Below are the code and all the weights of a small trained network. Each question names an input and a class and asks about switching units off, where a switched-off unit gives its printed mean instead of its output.

import numpy as np


def w(rows, s, z=0):
    codes = np.array(rows[::2]) - 128.0
    scale = np.full(codes.shape[1], s)
    scale[-1] = z or s
    return codes * scale


def f(y):
    return y / 2 * (1 + np.tanh(0.7978845608 * (y + 0.044715 * y**3)))


def log_softmax(a):
    a = a - a.max(-1, keepdims=True)
    return a - np.log(np.exp(a).sum(-1, keepdims=True))


def net(x, mask):
    res = np.array(x, float).reshape(1, 5) / 4 @ E
    y = f(res @ A[0][:, :-1].T + A[0][:, -1])
    res = res + np.where(mask, y, B[0][:, -1]) @ B[0][:, :-1]
    return log_softmax(res[-1] @ U[:, :-1].T + U[:, -1])


A, B = {}, {}
E = w([
[129,222,3,57,61,171,106,203,60,3],'x0',
[227,227,197,45,202,18,227,73,183,39],'x1',
[131,130,122,135,137,123,128,129,125,130],'x2',
[226,107,226,82,35,34,85,220,17,195],'x3',
[183,8,88,23,224,216,209,236,134,165],'x4',
],0.0041)
A[0] = w([
[201,110,194,92,62,66,97,191,49,173,67],'N0',
[214,104,202,84,55,57,83,194,41,180,47],'N1',
[47,56,80,207,69,219,43,169,87,199,49],'N2',
[205,212,179,60,184,46,209,83,172,57,55],'N3',
[214,105,205,89,51,59,93,203,44,180,70],'N4',
[125,209,34,51,67,167,109,200,60,25,67],'N5',
[131,210,29,53,66,165,111,200,63,30,67],'N6',
[179,29,97,26,207,196,219,215,137,153,1],'N7',
[66,251,158,240,35,39,19,19,121,94,97],'N8',
[130,34,223,193,193,91,155,70,183,250,80],'N9',
[216,106,205,90,53,54,87,202,41,183,32],'N10',
[57,139,64,170,211,213,164,55,231,82,73],'N11',
[49,48,82,209,70,216,34,165,84,190,28],'N12',
[48,55,81,203,75,210,44,162,81,193,46],'N13',
[127,207,31,49,66,162,114,192,61,36,106],'N14',
[43,138,60,175,213,204,172,57,224,76,14],'N15',
[212,103,205,87,54,51,89,200,36,182,45],'N16',
[131,33,221,192,186,92,159,76,188,245,63],'N17',
[212,212,182,59,193,40,215,85,174,53,45],'N18',
[205,202,169,58,190,48,199,85,166,64,80],'N19',
[131,208,26,50,73,164,107,195,53,30,89],'N20',
[66,252,163,234,34,27,29,17,126,83,94],'N21',
[177,30,94,25,206,191,216,207,132,156,15],'N22',
[46,135,65,170,213,213,164,55,231,72,42],'N23',
[129,41,229,198,188,99,157,84,191,244,59],'N24',
],0.0037,0.0008)
B[0] = w([
[56,184,45,113,169,153,184,81,50,69,189],'N0',
[55,180,44,119,170,152,190,83,48,67,202],'N1',
[145,34,36,61,31,49,200,124,206,162,210],'N2',
[149,26,28,66,21,60,210,152,218,187,231],'N3',
[63,179,55,113,168,151,181,86,50,71,205],'N4',
[196,45,169,204,184,74,73,76,148,44,225],'N5',
[195,50,169,202,182,75,74,77,149,47,224],'N6',
[197,143,201,218,159,244,222,233,92,215,218],'N7',
[197,113,179,203,140,247,252,245,96,216,249],'N8',
[172,72,148,176,169,90,89,81,122,34,197],'N9',
[50,191,26,119,174,153,201,73,42,64,204],'N10',
[74,178,64,104,152,152,178,94,51,75,215],'N11',
[139,45,41,72,41,57,195,129,200,164,208],'N12',
[140,34,30,60,29,46,202,127,211,171,203],'N13',
[185,66,171,182,170,87,82,89,141,56,225],'N14',
[54,186,35,109,166,153,202,84,34,66,212],'N15',
[51,182,38,118,174,156,193,78,48,64,206],'N16',
[177,63,146,189,187,77,75,69,129,21,192],'N17',
[140,49,45,73,31,62,197,142,200,179,239],'N18',
[140,47,47,67,27,66,189,144,207,183,224],'N19',
[189,50,171,190,179,83,74,80,146,51,228],'N20',
[207,110,184,211,148,253,254,251,91,223,252],'N21',
[191,139,200,210,158,233,207,228,96,204,215],'N22',
[61,184,49,104,159,154,192,87,39,68,217],'N23',
[187,56,149,196,186,73,73,61,128,17,191],'N24',
],0.0044,0.0034)
U = w([
[129,81,78,56,27,77,164,137,181,167,78],'0',
[171,150,174,197,149,213,174,227,109,178,82],'1',
[21,210,80,98,171,141,143,71,80,90,93],'2',
[179,83,161,185,174,78,29,74,144,75,90],'3',
[122,140,144,110,121,132,114,137,134,143,255],'4',
[97,203,187,55,109,126,1,164,149,171,154],'5',
[96,218,159,63,121,126,31,134,157,186,28],'6',
],0.009,0.0097)

Each question gives the input, the list of numbers given to net, and the class t.
The units are the neurons (one row each of A and B). Each row of codes is followed by its name. A weight is (code - 128) times the scale printed after its matrix; where a second scale follows, it is the last column's (A, B and U).
mask holds one flag per neuron, in row order. A switched-off neuron (its flag False) gives its mean, the last column of its row in B, instead of its output. The means were averaged over made-up inputs and are rounded, as every weight is.
A unit's drop is (log p(t) with every unit on - log p(t) with that unit switched off) / (log p(t) with every unit on - log p(t) with every unit switched off).
The circuit of an input: a set's keep is (log p(t) with only the set's units on - log p(t) with every unit switched off) / (log p(t) with every unit on - log p(t) with every unit switched off). Starting from the 12 units with the biggest drops (on a tie, the unit counted first), units are removed one at a time, each time the one whose removal leaves the highest keep (on an exact tie, the one counted first), for as long as the keep stays at least 0.8.
units of the circuit, in order: the units of the circuit, biggest drop first
k most important neurons: the k neurons with the biggest drops, biggest first
drop of u: that unit's drop, to one decimal
input [-7,7,7,-3,3], class 0: units of the circuit, in order : [N3]
input [-5,0,-1,-1,-2], class 3: 3 most important neurons : [N24, N17, N9]
input [-6,-4,-5,0,-3], class 3: units of the circuit, in order : [N24, N17]
input [6,4,3,8,-7], class 2: 2 most important neurons : [N10, N16]
input [8,2,-7,3,8], class 1: 2 most important neurons : [N7, N22]
input [3,2,-5,-5,-7], class 1: units of the circuit, in order : [N21, N8]
input [-4,-6,-5,-6,6], class 0: 3 most important neurons : [N2, N13, N12]
input [-1,8,5,6,0], class 0: 3 most important neurons : [N3, N18, N19]
input [5,5,-6,-7,-8], class 1: 2 most important neurons : [N21, N8]
input [4,-8,8,-5,-4], class 0: drop of N2 : 0.1
input [-7,-6,-5,0,3], class 3: drop of N3 : 0.2
input [-4,-7,0,-5,1], class 0: drop of N12 : 0.2
input [1,-5,-1,6,-4], class 2: drop of N0 : 0.2
input [1,-7,7,4,6], class 0: units of the circuit, in order : [N2]
